Here is a tiny trained network, its code and every weight. The questions are about switching its units off for an input and a target symbol, where a switched-off unit gives its printed mean instead of its output.

import numpy as np


def w(rows, s, z=0):
    codes = np.array(rows[::2]) - 128.0
    scale = np.full(codes.shape[1], s)
    scale[-1] = z or s
    return codes * scale


def f(y):
    return np.maximum(y, 0)


def softmax(a):
    e = np.exp(a - a.max(-1, keepdims=True))
    return e / e.sum(-1, keepdims=True)


def log_softmax(a):
    a = a - a.max(-1, keepdims=True)
    return a - np.log(np.exp(a).sum(-1, keepdims=True))


def net(x, mask):
    ids = ['ΓΔΛΞΠΦΨβζημστω'.index(c) for c in x.split()]
    T = len(ids)
    res = E[ids] + P[:T]
    u = 0
    for l in range(3):
        q, k, v = (res @ M[l].T for M in (Q, K, V))
        z = softmax(np.where(np.tri(T) > 0, q @ k.T / 2**0.5, -1e9)) @ v
        res = res + np.where(mask[u], z, O[l][:, -1]) @ O[l][:, :-1]
        u += 1
        y = f(res @ A[l][:, :-1].T + A[l][:, -1])
        res = res + np.where(mask[u : u + 8], y, B[l][:, -1]) @ B[l][:, :-1]
        u += 8
    return log_softmax(res[-1] @ U[:, :-1].T + U[:, -1])


Q, K, V, O, A, B = {}, {}, {}, {}, {}, {}
E = w([
[78,130,116],'Γ',
[77,130,116],'Δ',
[76,126,115],'Λ',
[85,118,112],'Ξ',
[75,132,130],'Π',
[64,199,198],'Φ',
[195,232,152],'Ψ',
[72,137,115],'β',
[112,210,122],'ζ',
[66,131,114],'η',
[43,200,132],'μ',
[176,32,215],'σ',
[234,3,19],'τ',
[113,90,13],'ω',
],0.0064)
P = w([
[224,109,219],'0',
[167,144,195],'1',
[123,145,159],'2',
[105,128,139],'3',
[81,121,118],'4',
[68,128,99],'5',
[63,120,80],'6',
[57,99,60],'7',
[48,97,51],'8',
[48,71,36],'9',
[47,7,18],'10',
[54,46,41],'11',
[60,141,67],'12',
],0.0022)
Q[0] = w([
[25,104,46],'L0H1',
[1,120,41],'L0H1',
],0.0073)
K[0] = w([
[204,33,2],'L0H1',
[197,41,16],'L0H1',
],0.0082)
V[0] = w([
[252,56,35],'L0H1',
[133,69,15],'L0H1',
],0.004)
O[0] = w([
[30,252,75,195],'L0H1',
[48,135,7,252],'L0H1',
],0.0032,0.00045)
A[0] = w([
[2,180,90,236],'L0N1',
[42,200,163,170],'L0N2',
[100,56,243,206],'L0N3',
[42,212,132,203],'L0N4',
[43,190,132,183],'L0N5',
[13,179,91,227],'L0N6',
[117,70,56,226],'L0N7',
[195,56,121,253],'L0N8',
],0.0063,0.0026)
B[0] = w([
[87,189,16,254],'L0N1',
[56,214,87,198],'L0N2',
[44,57,253,173],'L0N3',
[80,219,75,221],'L0N4',
[64,204,72,206],'L0N5',
[81,186,17,245],'L0N6',
[180,69,27,211],'L0N7',
[193,59,151,195],'L0N8',
],0.0048,0.0042)
Q[1] = w([
[138,157,142],'L1H1',
[221,68,254],'L1H1',
],0.0086)
K[1] = w([
[179,68,254],'L1H1',
[101,145,237],'L1H1',
],0.0054)
V[1] = w([
[37,246,118],'L1H1',
[230,3,129],'L1H1',
],0.0048)
O[1] = w([
[4,114,214,253],'L1H1',
[254,124,27,3],'L1H1',
],0.0041,0.0036)
A[1] = w([
[239,152,182,252],'L1N1',
[96,15,255,148],'L1N2',
[182,125,71,208],'L1N3',
[235,145,181,250],'L1N4',
[155,115,69,164],'L1N5',
[93,186,189,139],'L1N6',
[99,168,68,146],'L1N7',
[147,7,210,142],'L1N8',
],0.0047,0.0045)
B[1] = w([
[246,151,233,175],'L1N1',
[97,35,183,172],'L1N2',
[254,147,62,191],'L1N3',
[244,144,236,176],'L1N4',
[198,106,62,174],'L1N5',
[47,184,157,191],'L1N6',
[113,115,89,252],'L1N7',
[156,40,159,171],'L1N8',
],0.0059,0.0043)
Q[2] = w([
[255,83,227],'L2H1',
[219,57,123],'L2H1',
],0.0032)
K[2] = w([
[199,197,121],'L2H1',
[127,253,107],'L2H1',
],0.0031)
V[2] = w([
[161,23,181],'L2H1',
[119,255,111],'L2H1',
],0.0067)
O[2] = w([
[114,19,137,4],'L2H1',
[122,255,169,228],'L2H1',
],0.0064,0.0017)
A[2] = w([
[81,131,29,179],'L2N1',
[96,10,123,196],'L2N2',
[12,131,174,134],'L2N3',
[71,213,191,165],'L2N4',
[190,147,40,191],'L2N5',
[39,38,167,187],'L2N6',
[254,150,228,252],'L2N7',
[12,136,178,138],'L2N8',
],0.0047,0.0046)
B[2] = w([
[83,139,93,254],'L2N1',
[127,43,91,183],'L2N2',
[47,72,222,214],'L2N3',
[86,169,196,229],'L2N4',
[183,167,20,200],'L2N5',
[57,29,125,188],'L2N6',
[253,184,232,220],'L2N7',
[52,79,222,217],'L2N8',
],0.0055,0.0063)
U = w([
[145,122,140,17],'Γ',
[123,126,139,160],'Δ',
[85,4,93,137],'Λ',
[146,122,140,40],'Ξ',
[147,123,144,9],'Π',
[40,147,192,139],'Φ',
[184,226,186,162],'Ψ',
[135,124,132,77],'β',
[152,126,143,2],'ζ',
[133,123,142,100],'η',
[134,155,128,227],'μ',
[149,52,193,154],'σ',
[216,114,103,245],'τ',
[147,177,2,126],'ω',
],0.0059,0.0037)

Each question gives the input, a string of symbols that net reads in full, and the target symbol t.
The units are the heads (2 rows each of Q, K, V and O) and the neurons (one row each of A and B). Each row of codes is followed by its name. A weight is (code - 128) times the scale printed after its matrix; where a second scale follows, it is the last column's (O, A, B and U).
mask holds one flag per unit, layer by layer, with each layer's heads first. A switched-off unit (its flag False) gives its mean, the last column of its rows in O or B, instead of its output. The means were averaged over made-up inputs and are rounded, as every weight is.
A unit's drop is (log p(t) with every unit on - log p(t) with that unit switched off) / (log p(t) with every unit on - log p(t) with every unit switched off).
unit that matters most: the unit with the biggest drop
top k neurons: the k neurons with the biggest drops, biggest first
k most important neurons of layer l: the k neurons of layer l with the biggest drops, biggest first
drop when u is switched off: that unit's drop, to one decimal
input τ Λ Φ τ ζ μ Φ Φ ζ β Ξ μ Ξ, target Φ: 2 most important neurons of layer 0	[L0N1; L0N6]
input μ σ Γ, target Λ: top neuron	[L0N3]
input Ξ η Ψ Ψ τ τ μ Ψ ω Δ Ψ τ Λ, target ω: top 2 neurons	[L0N7; L0N3]
input σ η Λ, target Λ: 2 most important neurons of layer 1	[L1N8; L1N2]
input σ μ μ Ψ Π Γ τ Δ, target ω: top 2 neurons	[L0N7; L0N3]
input η η Ξ τ η μ σ η, target Λ: top 2 neurons	[L0N1; L0N6]
input Γ η μ μ Λ ζ η σ, target σ: 2 most important neurons of layer 1	[L1N2; L1N8]
input μ μ τ μ μ Δ Ψ β τ η, target ω: 2 most important neurons of layer 0	[L0N7; L0N3]
input τ μ τ Λ Ξ μ σ Γ, target Λ: 2 most important neurons of layer 0	[L0N1; L0N6]
input Λ τ Π σ Λ μ Ψ μ σ ζ, target Λ: top 2 neurons	[L1N2; L0N3]
input μ Ξ σ ζ Δ, target Λ: 2 most important neurons of layer 2	[L2N7; L2N6]
input μ μ μ β μ μ μ Π σ τ Γ Γ, target ω: 2 most important neurons of layer 0	[L0N7; L0N3]
input τ ζ ζ Ξ σ η μ, target Λ: 4 most important neurons of layer 0	[L0N3; L0N1; L0N6; L0N4]
input μ Π β μ Λ μ Ψ, target Ψ: unit that matters most	L0H1
input Ψ Δ σ Ψ Ψ μ σ Λ σ ζ ζ, target Λ: top 2 neurons	[L0N3; L1N2]
input μ Ψ Ξ σ τ Λ β, target ω: 2 most important neurons of layer 0	[L0N7; L0N3]
input η μ τ μ ζ η Δ β μ Δ, target Φ: drop when L1H1 is switched off	1.2
input ζ τ μ ω μ Ψ β β ζ ζ σ σ Π, target Λ: drop when L1N2 is switched off	0.5
input ζ μ Ξ σ Ψ ω Ξ Δ τ, target τ: drop when L1N3 is switched off	0.1
input τ μ σ ζ τ Δ, target ω: unit that matters most	L1H1
